[140 155 168  88  84]  bozut
[113 129  95 177 146]  pusod
[138 176 173 107 102]  tud
[155 177 129 133  93]  Rupaf
[ 95 146 113 128 177]  zifut
[161 105 107 159 129]  vono
[107 159 129 162 105]  kazav
[177  93 129 133 156]  zosef
present: [105 162 129 159]	no
present: [155 177]	yes
order: [ 95 177 113 146 129]	pusod
order: [107 161 105 159 129]	vono
order: [129 133  93 155 177]	Rupaf

[ 94 157 138 133 102 102 156 165 164 100 169 120 171 162 112  98  92 158
  90 131  95 154 170] -> kazav
[119 134 123 142  78 183 106 129 118  89  83  94 133 164 128  91 123 119
 115 142 130 155 125] -> zifut
[155 137  79 127 167  77 128 123 171 125 100 168 122 126 173 136  74  77
 165 116  81 101 119] -> bozut
[ 81 173 126 171 100 155 167 168  77 128 101 137 116 125  74 136 127 123
 165  79  76 119 122] -> zosef
[148 119 150 112 179  86 152 126 143 174 184 132 113 118 135 138 156 157
 137 125 125 123 156] -> tud
[100 171  98 154 112 120 133 165  95 131 102 156 138 102  94 157 169 164
 158  91  90 170 162] -> vono
present: [123 171]	yes
order: [102 156 138 102  94 157 169 164 158  91  90 170 162 100 171  98 154 112
 120 133 165  95 131]	vono
order: [136  74 126  76 127 119 125  79 137 123 122 116 155 167 168 128  81 173
 171 101 165  77 100]	zosef
present: [165 164]	yes
present: [113 118 135]	yes

[157 103 104 108 129 118 167 162 109 111 124 172 130 175 132 128 124 122
 149 117] -> Rilus
[122 139 161 102 116 139 131 149 109 160 111 132 149 114 149  95 121  93
 111 130] -> pusod
[121 149 104 157 128 167 108 109 130 124 172 124 175 117 103 111 118 129
 132 162] -> bozut
order: [103 104 108 109 111 117 118 122 124 124 128 129 130 132 149 157 162 167
 172 175]	Rilus
present: [131 149 109]	yes
present: [131 139 116 102]	no
order: [111 118 129 132 162 121 149 104 157 128 167 108 109 130 124 172 124 175
 117 103]	bozut
order: [ 93  95 102 109 111 111 114 116 121 122 130 131 132 139 139 149 149 149
 160 161]	pusod
present: [172 130]	yes

[146 123 102 159 127 149  96 125 163 161  96 157 149 104 157 145 159 160
 154 152 143 163  97 137 109 106] : zifut
[162 149 154 108 134 137 105 114 155 110 106 155 148 145 114 105 152 151
 152 118 155 130 106 108 144 152] : Rilus
[150 138 170  85 118  94 140 130 124  87 139 111 112 160  98 101 123 110
 113  86 140 105 138  90 148 172] : bozut
[122 119 113 146 127 132 128 136 132 146 128 128 126 117 144 143 131 131
 128 137 124 140 128 136 119 115] : Gef
[150 138 144  85 118  94 140 130 124 112 139 111 112 160  98 101 123 110
 113  86 125 105 138  90 148 172] : Noze
[166 144 156 102 124 120 111 119 151 105 110 142 137 147 111 105 147 140
 141 107 154 126 110  98 140 158] : tud
[136 138 157 102 129 115 138 128 124 102 138 121 122 152 108 110 124 120
 122 106 134 112 137 108 146 156] : vono
[165 123 129 124 107 108 106 131 155 128 105 131 127 124 134 127 150 135
 131 114 149 144 106 103 116 140] : kazav
present: [114 145 148 155 106]	no
present: [127 132 128 136 132]	yes
order: [106 109 137  97 163 143 152 154 160 159 145 157 104 149 157  96 161 163
 125  96 149 127 159 102 123 146]	zifut
present: [161  96 158]	no
present: [143 131 131 128 137]	yes
present: [129 105 131]	no

[157  84 177 123 175 102 152 148 176  82 128] = ruz
[126 109  97 146 153 162 146 129 151 108 111] = tud
[137 119 142 155 151 123 165 147 149 114 133] = vono
[151 108 147 126 153  97 162 129 146 109 111] = pusod
[150 106 151 129 156 100 163 134 150 105 116] = zosef
[137 103 161 107 150 130 100 136 158 105 143] = bozut
[105 137 106 161 143 158 136 103 150 100 130] = kazav
[107 160 100 142 104 152 120 122 103 160 137] = zifut
present: [156 129 151]	no
order: [103 161 137 136 150 107 100 130 143 158 105]	bozut
present: [160 137]	yes
order: [108  97 153 146 151 162 126 111 147 129 109]	pusod

[153  75 126  73 170 107] = vono
[153 107 126  72 170  75] = Rupaf
[172 122 108  98 143 142] = kazav
[132 107 137  89 121  95] = zifut
[153  75 126  73 124 171] = bozut
[132  83  90 107 124 121] = zosef
present: [ 72 126]	no
present: [ 75 126  73 124]	yes
present: [126  72]	yes
order: [143 142 172 122 108  98]	kazav
order: [ 73 170 107 153  75 126]	vono
order: [ 75 170  72 126 107 153]	Rupaf
present: [ 75 126  73]	yes

[149 170 140 163] : zifut
[160 169 138 150] : bozut
[182 167 135 122] : zosef
[174 163 134 176] : pusod
[175 162 131 164] : ruz
[158 163 134 176] : Rupaf
present: [176 162 131]	no
present: [168 135]	no

[158  97 165 159 176 107 183 157 177  87 131 129  93 103 162  90  97 163
 159]  kazav
[ 97 165 150 107 112 103 156 157 156 106 157 152 144 156 134 162  88 156
 117]  zifut
[157 112  88 156 117 106 156 134  96 150 156 157 152 107 165 103 162 144
 156]  Gef
present: [177  87 131]	yes
order: [157 152 156 112 157 107  96 162 117  88 106 156 144 150 165 156 103 156
 134]	Gef
order: [ 88  97 103 106 107 112 117 134 144 150 152 156 156 156 156 157 157 162
 165]	zifut
present: [152 157 106]	no
present: [150 107 112]	yes

[135 131 133 130 124 120 128 127 123 130 126 127 133] : kazav
[126 133 131 131 129 126 122 124 124 126 131 131 133] : tud
[127 128 130 120 133 131 124 135 126 123 133 127 131] : Rupaf
[132 131 118 128 132 134 130 134 130 130 134 130 130] : zosef
[121 128 137 127 122 129 135 128 130 138 125 125 135] : Gef
order: [132 134 130 130 118 131 130 128 134 130 130 132 134]	zosef
order: [131 127 133 123 126 135 124 131 133 120 130 128 127]	Rupaf
present: [131 124 135 126]	yes
order: [130 130 134 130 130 134 130 134 132 128 118 131 132]	zosef

[101  83 136 164 121 138 149 127 134 165 137 118 100 171 105 109 128 186
  81 111 115 116 154 130 124 130 138] : Gef
[110 127 132 156 111 123 120 120 127  98 135 156 142 127 136 116 115  91
 140 129 107 142  82 164 115 118 110] : zifut
[127 116  83 136 164 154 101 109 111 186 121 164 130 115 105 100 118 171
 138 128 130 137 149 138 124  81 134] : Rilus
order: [164 130  81 124 100 111  83 171 154 118 128 101 116 109 138 149 105 115
 136 134 121 138 164 137 130 127 186]	Rilus
order: [100 171 105 109 128 186  81 111 115 116 154 130 124 130 138 101  83 136
 164 121 138 149 127 134 165 137 118]	Gef

[128 122 138 127 120 106 125 125 116 123 109 122 107 138 131 121 162 140
 110 136 148 125 121 132 153 139 132 144 128 130 119 128 127 108 119 107
 137 143 135 118 136] -> ruz
[146 116 133 112 116 108 117 122 135 118 128 118 103 142 134 132 155 134
 119 120 143 115 128 125 143 133 131 150 134 137 119 117 140 118 106 119
 133 133 112 115 149] -> kazav
[138 124 122 125 136 138 121 144 107 153 135 139 121 140 109 143 116 132
 137 132 106 128 128 131 162 108 122 136 119 119 125 128 127 130 118 123
 110 127 148 107 120] -> bozut
[108 135 134 123 121  89 112 138 104 108  99 124 109 135 114 104 178 131
  83 145 137 114 100 143 167 152 134 130 125 118 113 139 117  91 131 100
 140 170 139  95 128] -> Rupaf
present: [144 128 130]	yes
present: [125 148 136 110 140]	no
present: [140 109 142]	no
order: [122 121 107 128 110 128 119 136 125 137 118 127 130 144 148 122 162 106
 127 108 153 136 139 143 140 121 132 135 109 125 138 123 138 132 119 107
 128 120 125 131 116]	ruz
present: [128 125 119 119]	no

[128 134 130 128 130 134 127 127 131 145 134 134 130 129 134 133 138 131
 131 132 132 132 131 153 142 148 141 127 133 136 154 136 132 149 128 128
 148 131 132 134 127 128 134 152 152 131 131 132] : vono
[132 134 132 129 136 132 127 129 128 183 133 130 137 130 128 128 165 127
 126 140 129 140 134 166 142 137 141 127 133 136 154 136 132 149 128 128
 148 131 132 134 127 128 134 152 152 131 131 132] : tud
[137 135 129 128 134 131 133 127 131 136 131 127 135 133 136 135 141 128
 127 142 129 127 127 145 143 148 148 135 126 139 160 149 134 149 130 128
 142 133 131 134 134 128 135 145 131 129 128 133] : Gef
[129 136 135 128 140 137 132 131 128 154 130 132 133 128 136 134 137 128
 132 136 128 128 134 148 138 142 156 130 128 135 149 139 130 154 127 130
 143 138 142 131 124 130 125 152 153 131 127 143] : Noze
[132 134 132 129 136 132 127 129 128 183 133 130 137 130 128 128 165 127
 126 140 129 140 134 166 138 145 167 135 130 128 148 133 130 154 132 131
 130 137 142 134 128 128 141 140 136 134 131 145] : bozut
present: [128 130 137]	no
present: [142 129 127 127 145]	yes
order: [130 167 132 131 134 127 136 130 130 133 137 165 128 136 133 132 154 140
 129 145 142 128 128 145 140 135 140 183 127 131 128 148 126 132 134 134
 128 130 137 141 138 132 130 166 128 129 129 134]	bozut

[107 136 138  88] -> bozut
[144 141 102 109] -> kazav
[141 108 102 143] -> zosef
[141 102 143 109] -> Noze
present: [136 138  87]	no
order: [109 141 102 143]	Noze
order: [141 102 109 144]	kazav
order: [109 141 144 102]	kazav

